Below are the code and all the weights of a small trained network. Each question names an input and a class and asks about switching units off, where a switched-off unit gives its printed mean instead of its output.

import numpy as np


def w(rows, s, z=0):
    codes = np.array(rows[::2]) - 128.0
    scale = np.full(codes.shape[1], s)
    scale[-1] = z or s
    return codes * scale


def f(y):
    return y / 2 * (1 + np.tanh(0.7978845608 * (y + 0.044715 * y**3)))


def log_softmax(a):
    a = a - a.max(-1, keepdims=True)
    return a - np.log(np.exp(a).sum(-1, keepdims=True))


def net(x, mask):
    res = np.array(x, float).reshape(1, 4) / 4 @ E
    y = f(res @ A[0][:, :-1].T + A[0][:, -1])
    res = res + np.where(mask, y, B[0][:, -1]) @ B[0][:, :-1]
    return log_softmax(res[-1] @ U[:, :-1].T + U[:, -1])


A, B = {}, {}
E = w([
[136,137,121,199,26,156,132,88],'x0',
[203,184,88,127,120,55,114,177],'x1',
[138,128,208,67,121,168,42,177],'x2',
[152,93,69,134,122,248,193,175],'x3',
],0.012)
A[0] = w([
[160,159,71,133,213,65,74,136,181],'N0',
[5,149,201,69,160,76,124,99,100],'N1',
[145,64,214,52,127,184,76,162,127],'N2',
[200,99,181,93,131,197,87,211,116],'N3',
[175,193,181,102,111,140,100,159,110],'N4',
[180,133,16,110,152,151,201,136,253],'N5',
[98,63,131,200,81,210,152,86,188],'N6',
],0.011,0.0049)
B[0] = w([
[92,154,217,95,189,102,133,138,218],'N0',
[109,190,152,171,140,81,176,179,225],'N1',
[184,85,72,72,107,73,115,141,247],'N2',
[169,57,74,155,137,130,124,91,222],'N3',
[171,92,144,126,141,76,150,137,176],'N4',
[185,239,67,148,115,48,175,199,238],'N5',
[178,104,65,158,8,215,142,118,240],'N6',
],0.013,0.014)
U = w([
[8,186,202,121,161,125,82,162,13],'0',
[130,19,98,54,132,128,34,89,80],'1',
[141,162,85,124,93,87,129,182,255],'2',
[116,128,44,172,25,225,104,101,117],'3',
[180,82,131,188,144,121,156,82,77],'4',
],0.011,0.006)

Each question gives the input, the list of numbers given to net, and the class t.
The units are the neurons (one row each of A and B). Each row of codes is followed by its name. A weight is (code - 128) times the scale printed after its matrix; where a second scale follows, it is the last column's (A, B and U).
mask holds one flag per neuron, in row order. A switched-off neuron (its flag False) gives its mean, the last column of its row in B, instead of its output. The means were averaged over made-up inputs and are rounded, as every weight is.
A unit's drop is (log p(t) with every unit on - log p(t) with that unit switched off) / (log p(t) with every unit on - log p(t) with every unit switched off).
The circuit of an input: a set's keep is (log p(t) with only the set's units on - log p(t) with every unit switched off) / (log p(t) with every unit on - log p(t) with every unit switched off). Starting from all 7 units, units are removed one at a time, each time the one whose removal leaves the highest keep (on an exact tie, the one counted first), for as long as the keep stays at least 0.8.
units of the circuit, in order: the units of the circuit, biggest drop first
k most important neurons: the k neurons with the biggest drops, biggest first
drop when u is switched off: that unit's drop, to one decimal
input [1,-1,-1,6], class 3: units of the circuit, in order => (N6)
input [2,1,-1,2], class 3: units of the circuit, in order => (N0; N1)
input [-1,-7,-4,-4], class 3: 3 most important neurons => (N0; N5; N6)
input [2,2,-2,7], class 3: 2 most important neurons => (N6; N0)
input [-3,-5,5,0], class 1: 3 most important neurons => (N5; N2; N3)
input [-5,-5,3,1], class 1: 2 most important neurons => (N5; N2)
input [6,-3,8,-2], class 1: 2 most important neurons => (N2; N5)
input [5,2,-6,3], class 3: 3 most important neurons => (N6; N0; N1)
input [3,-1,8,-4], class 1: 3 most important neurons => (N5; N2; N3)
input [2,-1,2,-4], class 0: 2 most important neurons => (N6; N5)
input [6,4,7,1], class 1: drop when N5 is switched off => 0.2
